Here is a tiny trained network, its code and every weight. The questions are about switching its units off for an input and a class, where a switched-off unit gives its printed mean instead of its output.

import numpy as np


def w(rows, s, z=0):
    codes = np.array(rows[::2]) - 128.0
    scale = np.full(codes.shape[1], s)
    scale[-1] = z or s
    return codes * scale


def f(y):
    return y / 2 * (1 + np.tanh(0.7978845608 * (y + 0.044715 * y**3)))


def log_softmax(a):
    a = a - a.max(-1, keepdims=True)
    return a - np.log(np.exp(a).sum(-1, keepdims=True))


def net(x, mask):
    res = np.array(x, float).reshape(1, 6) / 4 @ E
    y = f(res @ A[0][:, :-1].T + A[0][:, -1])
    res = res + np.where(mask, y, B[0][:, -1]) @ B[0][:, :-1]
    return log_softmax(res[-1] @ U[:, :-1].T + U[:, -1])


A, B = {}, {}
E = w([
[91,92,139,159,83,66,83,61,91],'x0',
[40,124,118,47,139,144,76,29,57],'x1',
[102,69,163,254,188,108,145,71,206],'x2',
[123,121,75,191,96,40,56,220,63],'x3',
[136,36,41,153,232,207,113,128,171],'x4',
[79,118,146,194,170,183,164,111,95],'x5',
],0.0098)
A[0] = w([
[175,139,103,94,174,200,161,164,184,204],'N1',
[136,96,131,177,132,56,122,131,88,254],'N2',
[127,170,180,30,75,16,107,101,64,198],'N3',
[145,113,132,186,123,114,88,86,174,135],'N4',
[72,133,81,164,150,76,94,169,4,184],'N5',
[85,75,129,121,146,132,112,74,151,115],'N6',
[90,81,89,110,163,140,103,54,125,142],'N7',
[81,112,91,89,224,164,95,96,187,245],'N8',
[208,109,94,82,168,165,104,189,152,130],'N9',
[135,107,161,146,131,233,145,84,127,230],'N10',
[137,113,125,190,140,21,134,115,233,172],'N11',
],0.012,0.0037)
B[0] = w([
[172,90,136,147,59,230,92,109,118,197],'N1',
[57,99,155,135,145,86,84,179,155,178],'N2',
[173,237,56,93,59,94,152,94,158,254],'N3',
[152,133,132,128,173,91,129,175,133,165],'N4',
[7,120,106,132,111,128,92,144,127,202],'N5',
[147,112,102,110,183,101,133,139,114,164],'N6',
[97,110,84,86,167,96,159,102,83,180],'N7',
[143,58,95,90,179,124,154,96,66,201],'N8',
[144,62,110,101,58,126,87,148,135,190],'N9',
[116,163,155,133,189,204,171,100,121,176],'N10',
[207,89,186,162,146,47,118,166,144,203],'N11',
],0.016,0.022)
U = w([
[9,172,123,123,124,68,87,164,120,4],'0',
[146,86,119,98,66,177,80,141,103,75],'1',
[128,178,212,149,146,184,195,102,124,136],'2',
[128,232,91,65,78,53,145,112,138,229],'3',
[159,137,188,151,151,28,122,174,161,153],'4',
[108,116,111,79,191,125,170,91,66,71],'5',
],0.011,0.0022)

Each question gives the input, the list of numbers given to net, and the class t.
The units are the neurons (one row each of A and B). Each row of codes is followed by its name. A weight is (code - 128) times the scale printed after its matrix; where a second scale follows, it is the last column's (A, B and U).
mask holds one flag per neuron, in row order. A switched-off neuron (its flag False) gives its mean, the last column of its row in B, instead of its output. The means were averaged over made-up inputs and are rounded, as every weight is.
A unit's drop is (log p(t) with every unit on - log p(t) with that unit switched off) / (log p(t) with every unit on - log p(t) with every unit switched off).
The circuit of an input: a set's keep is (log p(t) with only the set's units on - log p(t) with every unit switched off) / (log p(t) with every unit on - log p(t) with every unit switched off). Starting from all 11 units, units are removed one at a time, each time the one whose removal leaves the highest keep (on an exact tie, the one counted first), for as long as the keep stays at least 0.8.
circuit, biggest first: the units of the circuit, biggest drop first
top k neurons: the k neurons with the biggest drops, biggest first
drop when u is switched off: that unit's drop, to one decimal
input [8,-6,-1,5,8,8], class 0: circuit, biggest first	N5
input [6,-5,2,-5,-6,8], class 4: top 3 neurons	N1, N11, N4
input [-8,-2,6,6,5,-3], class 1: top 4 neurons	N1, N9, N8, N6
input [8,-6,-1,4,3,2], class 0: top 3 neurons	N5, N2, N6
input [6,-8,-5,0,4,-4], class 1: top 2 neurons	N9, N3
input [0,-5,2,-1,3,-2], class 4: top 3 neurons	N11, N5, N4
input [-7,-2,1,-4,8,6], class 1: top 2 neurons	N1, N9
input [5,2,-8,-5,5,-4], class 5: top 2 neurons	N8, N7
input [-8,-1,2,2,-3,6], class 2: top 2 neurons	N9, N3
input [-1,5,6,6,2,-1], class 0: drop when N5 is switched off	0.9
input [-5,2,4,1,2,0], class 5: drop when N8 is switched off	0.1
input [-5,5,5,-6,-7,3], class 2: drop when N10 is switched off	0.5
input [-1,-4,-6,-7,-1,6], class 2: drop when N10 is switched off	0.7
input [-7,7,8,7,6,-6], class 5: circuit, biggest first	N8
